Here is a tiny trained network, its code and every weight. The questions are about switching its units off for an input and a target symbol, where a switched-off unit gives its printed mean instead of its output.

import numpy as np


def w(rows, s, z=0):
    codes = np.array(rows[::2]) - 128.0
    scale = np.full(codes.shape[1], s)
    scale[-1] = z or s
    return codes * scale


def norm(h):
    return h / np.sqrt((h * h).mean(-1, keepdims=True) + 1e-5)


def f(y):
    return np.maximum(y, 0)


def softmax(a):
    e = np.exp(a - a.max(-1, keepdims=True))
    return e / e.sum(-1, keepdims=True)


def log_softmax(a):
    a = a - a.max(-1, keepdims=True)
    return a - np.log(np.exp(a).sum(-1, keepdims=True))


def net(x, mask):
    ids = ['αβδημξψ'.index(c) for c in x.split()]
    T = len(ids)
    res = E[ids] + P[:T]
    u = 0
    for l in range(3):
        q, k, v = (norm(res) @ M[l].T for M in (Q, K, V))
        z = softmax(np.where(np.tri(T) > 0, q @ k.T / 4**0.5, -1e9)) @ v
        res = res + np.where(mask[u], z, O[l][:, -1]) @ O[l][:, :-1]
        u += 1
        y = f(norm(res) @ A[l][:, :-1].T + A[l][:, -1])
        res = res + np.where(mask[u : u + 8], y, B[l][:, -1]) @ B[l][:, :-1]
        u += 8
    return log_softmax(norm(res)[-1] @ U[:, :-1].T + U[:, -1])


Q, K, V, O, A, B = {}, {}, {}, {}, {}, {}
E = w([
[70,165,59,121,168,105,217],'α',
[77,206,90,141,169,102,191],'β',
[199,154,185,230,142,171,222],'δ',
[125,218,200,63,114,153,146],'η',
[197,101,101,208,145,239,142],'μ',
[104,149,84,254,95,170,76],'ξ',
[93,163,155,203,97,92,126],'ψ',
],0.014)
P = w([
[225,102,123,205,164,141,143],'0',
[143,85,100,112,99,174,253],'1',
[207,132,93,147,129,125,166],'2',
[93,72,164,212,200,109,111],'3',
[91,76,116,139,64,168,239],'4',
[183,154,80,147,110,107,137],'5',
[75,97,157,171,181,125,88],'6',
[63,93,124,114,13,170,216],'7',
[175,195,79,123,76,74,96],'8',
[49,130,154,122,163,152,64],'9',
[61,124,126,108,68,200,213],'10',
],0.011)
Q[0] = w([
[251,84,115,72,148,34,63],'0.h1',
[159,48,155,164,72,39,77],'0.h1',
[14,140,215,179,232,155,104],'0.h1',
[200,255,23,139,144,134,174],'0.h1',
],0.0092)
K[0] = w([
[249,98,139,129,170,158,170],'0.h1',
[163,122,164,152,136,100,166],'0.h1',
[102,154,99,135,50,72,117],'0.h1',
[143,171,153,50,153,155,111],'0.h1',
],0.016)
V[0] = w([
[96,163,71,164,195,202,71],'0.h1',
[143,3,125,67,244,124,115],'0.h1',
[123,196,130,157,235,68,132],'0.h1',
[58,159,242,71,14,95,43],'0.h1',
],0.0054)
O[0] = w([
[63,108,135,146,11,94,135,143],'0.h1',
[225,206,139,9,88,254,211,32],'0.h1',
[122,219,177,99,175,115,102,207],'0.h1',
[213,25,121,162,142,86,210,2],'0.h1',
],0.0053,0.0049)
A[0] = w([
[178,107,165,156,178,30,77,177],'0.n1',
[102,179,123,36,39,121,204,46],'0.n2',
[65,85,127,109,188,87,116,113],'0.n3',
[135,159,18,157,176,66,57,168],'0.n4',
[196,146,120,98,115,169,71,2],'0.n5',
[74,87,111,120,144,44,145,90],'0.n6',
[158,123,198,1,28,74,123,117],'0.n7',
[170,91,141,133,221,200,9,100],'0.n8',
],0.0082,0.0026)
B[0] = w([
[179,65,112,82,194,105,138,188],'0.n1',
[211,77,111,158,109,79,201,248],'0.n2',
[243,140,106,149,88,116,82,195],'0.n3',
[187,29,206,56,127,119,120,253],'0.n4',
[87,56,179,37,77,133,147,132],'0.n5',
[153,188,135,254,153,114,106,205],'0.n6',
[198,38,222,197,132,72,176,167],'0.n7',
[115,237,196,143,6,38,121,162],'0.n8',
],0.0077,0.005)
Q[1] = w([
[2,115,169,67,65,163,32],'1.h1',
[159,149,149,79,149,177,36],'1.h1',
[187,47,65,95,109,212,40],'1.h1',
[231,122,149,110,54,46,76],'1.h1',
],0.007)
K[1] = w([
[145,98,92,94,128,169,37],'1.h1',
[174,126,114,86,135,150,132],'1.h1',
[148,158,64,88,174,114,71],'1.h1',
[116,150,175,112,56,9,135],'1.h1',
],0.011)
V[1] = w([
[159,123,130,97,91,77,86],'1.h1',
[110,147,138,169,17,28,233],'1.h1',
[123,120,161,138,115,203,57],'1.h1',
[193,56,39,255,79,219,126],'1.h1',
],0.0043)
O[1] = w([
[156,137,102,153,255,196,94,94],'1.h1',
[136,168,163,95,245,121,205,254],'1.h1',
[62,164,183,201,174,175,199,66],'1.h1',
[100,164,79,71,66,88,140,155],'1.h1',
],0.0074,0.0059)
A[1] = w([
[104,134,110,66,139,117,82,47],'1.n1',
[125,112,109,133,93,105,176,247],'1.n2',
[109,67,3,109,105,202,139,166],'1.n3',
[101,122,115,231,105,113,53,168],'1.n4',
[143,140,124,83,156,166,101,4],'1.n5',
[98,105,174,181,131,97,145,202],'1.n6',
[130,171,177,143,243,125,106,44],'1.n7',
[96,157,86,35,155,111,134,38],'1.n8',
],0.012,0.002)
B[1] = w([
[134,60,119,183,135,221,150,138],'1.n1',
[132,140,160,80,190,174,28,223],'1.n2',
[115,110,205,183,153,221,219,154],'1.n3',
[178,135,83,2,173,113,178,186],'1.n4',
[61,53,147,193,95,161,156,134],'1.n5',
[56,154,86,75,127,104,132,217],'1.n6',
[111,51,93,139,76,145,177,255],'1.n7',
[118,193,124,129,37,128,176,178],'1.n8',
],0.0098,0.0081)
Q[2] = w([
[62,144,215,142,34,32,147],'2.h1',
[11,111,80,181,154,87,201],'2.h1',
[86,236,152,76,116,166,186],'2.h1',
[213,206,165,196,255,242,97],'2.h1',
],0.0084)
K[2] = w([
[222,142,149,195,80,73,42],'2.h1',
[84,162,228,123,107,50,54],'2.h1',
[87,166,54,71,80,98,194],'2.h1',
[54,183,116,150,220,255,141],'2.h1',
],0.0077)
V[2] = w([
[189,56,211,122,131,189,185],'2.h1',
[144,153,2,243,129,89,131],'2.h1',
[137,165,67,145,100,204,30],'2.h1',
[206,113,117,141,132,165,147],'2.h1',
],0.0075)
O[2] = w([
[14,79,95,131,116,34,128,182],'2.h1',
[137,132,116,2,175,169,234,89],'2.h1',
[193,63,33,41,71,59,152,1],'2.h1',
[219,141,137,26,15,167,75,146],'2.h1',
],0.0079,0.0086)
A[2] = w([
[252,39,143,153,218,60,108,121],'2.n1',
[84,117,110,137,133,117,171,189],'2.n2',
[124,135,27,68,171,116,80,9],'2.n3',
[125,153,144,189,90,177,148,87],'2.n4',
[87,87,63,111,122,213,122,1],'2.n5',
[117,159,161,78,133,185,93,194],'2.n6',
[90,165,132,94,143,54,116,121],'2.n7',
[167,192,98,163,162,142,124,40],'2.n8',
],0.013,0.0031)
B[2] = w([
[192,139,147,231,249,108,161,255],'2.n1',
[145,157,151,112,142,108,92,254],'2.n2',
[66,79,86,94,153,139,126,156],'2.n3',
[128,82,122,106,156,154,133,219],'2.n4',
[198,172,157,129,134,160,95,156],'2.n5',
[113,112,147,167,112,46,111,197],'2.n6',
[178,134,94,134,95,160,138,224],'2.n7',
[121,122,81,129,77,151,81,166],'2.n8',
],0.017,0.0074)
U = w([
[165,171,108,157,25,117,125,207],'α',
[107,175,167,91,115,160,238,62],'β',
[158,85,128,142,78,255,133,176],'δ',
[198,114,109,195,175,113,152,150],'η',
[50,101,165,184,99,98,64,80],'μ',
[129,87,82,55,143,120,96,198],'ξ',
[179,168,189,70,153,163,21,1],'ψ',
],0.0082,0.0032)

Each question gives the input, a string of symbols that net reads in full, and the target symbol t.
The units are the heads (4 rows each of Q, K, V and O) and the neurons (one row each of A and B). Each row of codes is followed by its name. A weight is (code - 128) times the scale printed after its matrix; where a second scale follows, it is the last column's (O, A, B and U).
mask holds one flag per unit, layer by layer, with each layer's heads first. A switched-off unit (its flag False) gives its mean, the last column of its rows in O or B, instead of its output. The means were averaged over made-up inputs and are rounded, as every weight is.
A unit's drop is (log p(t) with every unit on - log p(t) with that unit switched off) / (log p(t) with every unit on - log p(t) with every unit switched off).
The circuit of an input: a set's keep is (log p(t) with only the set's units on - log p(t) with every unit switched off) / (log p(t) with every unit on - log p(t) with every unit switched off). Starting from the 12 units with the biggest drops (on a tie, the unit counted first), units are removed one at a time, each time the one whose removal leaves the highest keep (on an exact tie, the one counted first), for as long as the keep stays at least 0.8.
units of the circuit, in order: the units of the circuit, biggest drop first
most important unit: the unit with the biggest drop
k most important neurons: the k neurons with the biggest drops, biggest first
k most important neurons of layer l: the k neurons of layer l with the biggest drops, biggest first
input η α α β ξ η α β α β, target ψ: 2 most important neurons of layer 2 -> 2.n1, 2.n5
input α η α α, target μ: units of the circuit, in order -> 2.h1, 2.n1
input ψ η α η β, target α: units of the circuit, in order -> 2.n1, 1.n7, 2.n7
input β α η α β η β, target μ: units of the circuit, in order -> 2.h1, 2.n1
input α ξ α ξ ξ η β, target ξ: 3 most important neurons -> 1.n4, 1.n6, 2.n1
input η δ α β α δ δ δ η ξ α, target μ: units of the circuit, in order -> 2.h1, 0.n7
input α α ψ α ξ α η η α μ, target α: units of the circuit, in order -> 0.n8, 2.n1, 1.n2
input ξ α α α α δ, target δ: units of the circuit, in order -> 0.h1, 2.n1, 2.n4, 2.n8
input α α α α α δ α, target β: units of the circuit, in order -> 1.n8, 0.h1
input δ η α α δ α α δ, target β: units of the circuit, in order -> 2.n1, 1.h1, 0.n3
input δ δ ξ δ, target ξ: most important unit -> 1.n6
input β α β ψ α α β, target ψ: 3 most important neurons of layer 0 -> 0.n2, 0.n4, 0.n6
input β α ξ α, target ξ: 4 most important neurons -> 1.n4, 1.n6, 2.n3, 2.n1
input α α ψ, target ψ: 2 most important neurons -> 1.n7, 2.n5
input η α α α μ η η η, target η: units of the circuit, in order -> 0.n2, 0.h1
input α α α δ η ξ δ δ, target μ: 3 most important neurons -> 2.n1, 1.n2, 2.n6
input α δ ξ μ ξ η α, target ξ: 2 most important neurons -> 1.n6, 2.n3
input η δ μ η ξ η ξ, target ξ: 2 most important neurons -> 1.n4, 1.n6
input δ α α α α β β α, target α: most important unit -> 1.n7
input β α ξ η, target ξ: 2 most important neurons -> 2.n3, 0.n4
input α μ β ξ ψ β ψ β μ η, target α: 3 most important neurons -> 0.n8, 0.n4, 2.n1
input α α α α β μ δ, target α: 3 most important neurons of layer 1 -> 1.n6, 1.n2, 1.n7
input ψ α μ, target μ: 3 most important neurons of layer 2 -> 2.n6, 2.n1, 2.n7
input α ξ β α α ξ α α α α, target δ: most important unit -> 0.n3
input ψ α α β ξ α α β η β, target μ: 4 most important neurons -> 1.n7, 2.n1, 0.n4, 1.n2
input β η δ ψ δ α ξ, target ξ: 2 most important neurons -> 1.n4, 2.n3
input ψ α δ, target δ: 2 most important neurons -> 2.n1, 2.n4
